Here is a tiny trained network, its code and every weight. The questions are about switching its units off for an input and a class, where a switched-off unit gives its printed mean instead of its output.

import numpy as np


def w(rows, s, z=0):
    codes = np.array(rows[::2]) - 128.0
    scale = np.full(codes.shape[1], s)
    scale[-1] = z or s
    return codes * scale


def norm(h):
    return h / np.sqrt((h * h).mean(-1, keepdims=True) + 1e-5)


def f(y):
    return np.maximum(y, 0)


def log_softmax(a):
    a = a - a.max(-1, keepdims=True)
    return a - np.log(np.exp(a).sum(-1, keepdims=True))


def net(x, mask):
    res = np.array(x, float).reshape(1, 2) / 4 @ E
    u = 0
    for l in range(2):
        y = f(norm(res) @ A[l][:, :-1].T + A[l][:, -1])
        res = res + np.where(mask[u : u + 16], y, B[l][:, -1]) @ B[l][:, :-1]
        u += 16
    return log_softmax(norm(res)[-1] @ U[:, :-1].T + U[:, -1])


A, B = {}, {}
E = w([
[131,70,152],'x0',
[192,164,2],'x1',
],0.0046)
A[0] = w([
[114,118,83,107],'L0N1',
[142,125,152,43],'L0N2',
[115,59,130,94],'L0N3',
[110,142,205,81],'L0N4',
[120,34,80,72],'L0N5',
[216,82,185,49],'L0N6',
[172,100,146,35],'L0N7',
[142,97,143,117],'L0N8',
[122,131,146,46],'L0N9',
[159,101,142,61],'L0N10',
[119,134,58,123],'L0N11',
[78,168,125,152],'L0N12',
[153,247,181,6],'L0N13',
[134,88,139,115],'L0N14',
[35,103,132,78],'L0N15',
[143,77,110,126],'L0N16',
],0.012,0.0025)
B[0] = w([
[168,92,145,177],'L0N1',
[166,114,167,136],'L0N2',
[52,217,142,181],'L0N3',
[196,79,73,254],'L0N4',
[81,161,150,181],'L0N5',
[127,178,148,173],'L0N6',
[75,144,181,140],'L0N7',
[124,222,138,160],'L0N8',
[135,115,98,141],'L0N9',
[48,197,210,142],'L0N10',
[203,119,132,231],'L0N11',
[32,131,154,187],'L0N12',
[115,253,175,196],'L0N13',
[132,187,135,165],'L0N14',
[192,51,130,211],'L0N15',
[134,253,88,167],'L0N16',
],0.0057,0.0048)
A[1] = w([
[177,94,63,89],'L1N1',
[86,159,82,119],'L1N2',
[158,162,209,83],'L1N3',
[85,166,97,122],'L1N4',
[90,74,199,107],'L1N5',
[154,182,134,69],'L1N6',
[161,141,120,168],'L1N7',
[178,168,194,2],'L1N8',
[95,187,143,155],'L1N9',
[107,218,150,145],'L1N10',
[233,89,230,20],'L1N11',
[93,107,143,172],'L1N12',
[140,159,69,22],'L1N13',
[7,160,74,57],'L1N14',
[54,143,167,82],'L1N15',
[85,145,132,131],'L1N16',
],0.012,0.0023)
B[1] = w([
[106,114,170,196],'L1N1',
[161,168,251,153],'L1N2',
[167,113,148,225],'L1N3',
[98,74,247,158],'L1N4',
[204,163,21,210],'L1N5',
[112,94,127,196],'L1N6',
[56,75,147,182],'L1N7',
[96,92,87,198],'L1N8',
[84,161,172,194],'L1N9',
[126,115,149,227],'L1N10',
[86,126,149,254],'L1N11',
[178,126,53,154],'L1N12',
[138,171,119,177],'L1N13',
[102,1,128,152],'L1N14',
[130,220,184,178],'L1N15',
[26,112,73,151],'L1N16',
],0.0068,0.0065)
U = w([
[252,119,53,183],'0',
[109,236,213,166],'1',
[66,56,184,158],'2',
[87,167,64,6],'3',
[66,155,55,14],'4',
],0.017,0.013)

Each question gives the input, the list of numbers given to net, and the class t.
The units are the neurons (one row each of A and B). Each row of codes is followed by its name. A weight is (code - 128) times the scale printed after its matrix; where a second scale follows, it is the last column's (A, B and U).
mask holds one flag per neuron, layer by layer. A switched-off neuron (its flag False) gives its mean, the last column of its row in B, instead of its output. The means were averaged over made-up inputs and are rounded, as every weight is.
A unit's drop is (log p(t) with every unit on - log p(t) with that unit switched off) / (log p(t) with every unit on - log p(t) with every unit switched off).
most important unit: the unit with the biggest drop
k most important neurons: the k neurons with the biggest drops, biggest first
top k neurons in layer l: the k neurons of layer l with the biggest drops, biggest first
drop of u: that unit's drop, to one decimal
input [-6,-7], class 0: 2 most important neurons -> L1N5; L0N4
input [6,-4], class 1: most important unit -> L0N3
input [8,-5], class 1: top 3 neurons in layer 0 -> L0N3; L0N8; L0N6
input [-3,-3], class 2: 2 most important neurons -> L0N4; L1N11
input [0,3], class 2: 3 most important neurons -> L1N5; L1N7; L1N1
input [-6,-6], class 0: top 2 neurons in layer 0 -> L0N4; L0N15
input [-8,7], class 1: 2 most important neurons -> L0N4; L0N15
input [3,2], class 2: top 2 neurons in layer 1 -> L1N5; L1N4
input [-7,5], class 1: 2 most important neurons -> L0N4; L0N15
input [5,-3], class 1: 2 most important neurons -> L0N3; L0N11
input [1,3], class 2: 4 most important neurons -> L1N5; L1N7; L1N1; L0N4
input [-1,-3], class 2: 3 most important neurons -> L0N4; L1N11; L0N15
input [8,6], class 1: 2 most important neurons -> L0N16; L0N5
input [7,-2], class 1: most important unit -> L1N15
input [7,-8], class 0: 4 most important neurons -> L1N5; L0N4; L0N13; L0N15
input [-3,2], class 2: top 3 neurons in layer 1 -> L1N5; L1N15; L1N7
input [-5,-5], class 0: drop of L0N15 -> 0.3
input [1,2], class 2: drop of L1N5 -> 0.5
input [-5,-6], class 0: drop of L0N4 -> 0.2
input [7,6], class 1: most important unit -> L0N15
input [4,-5], class 0: drop of L0N13 -> 0.3
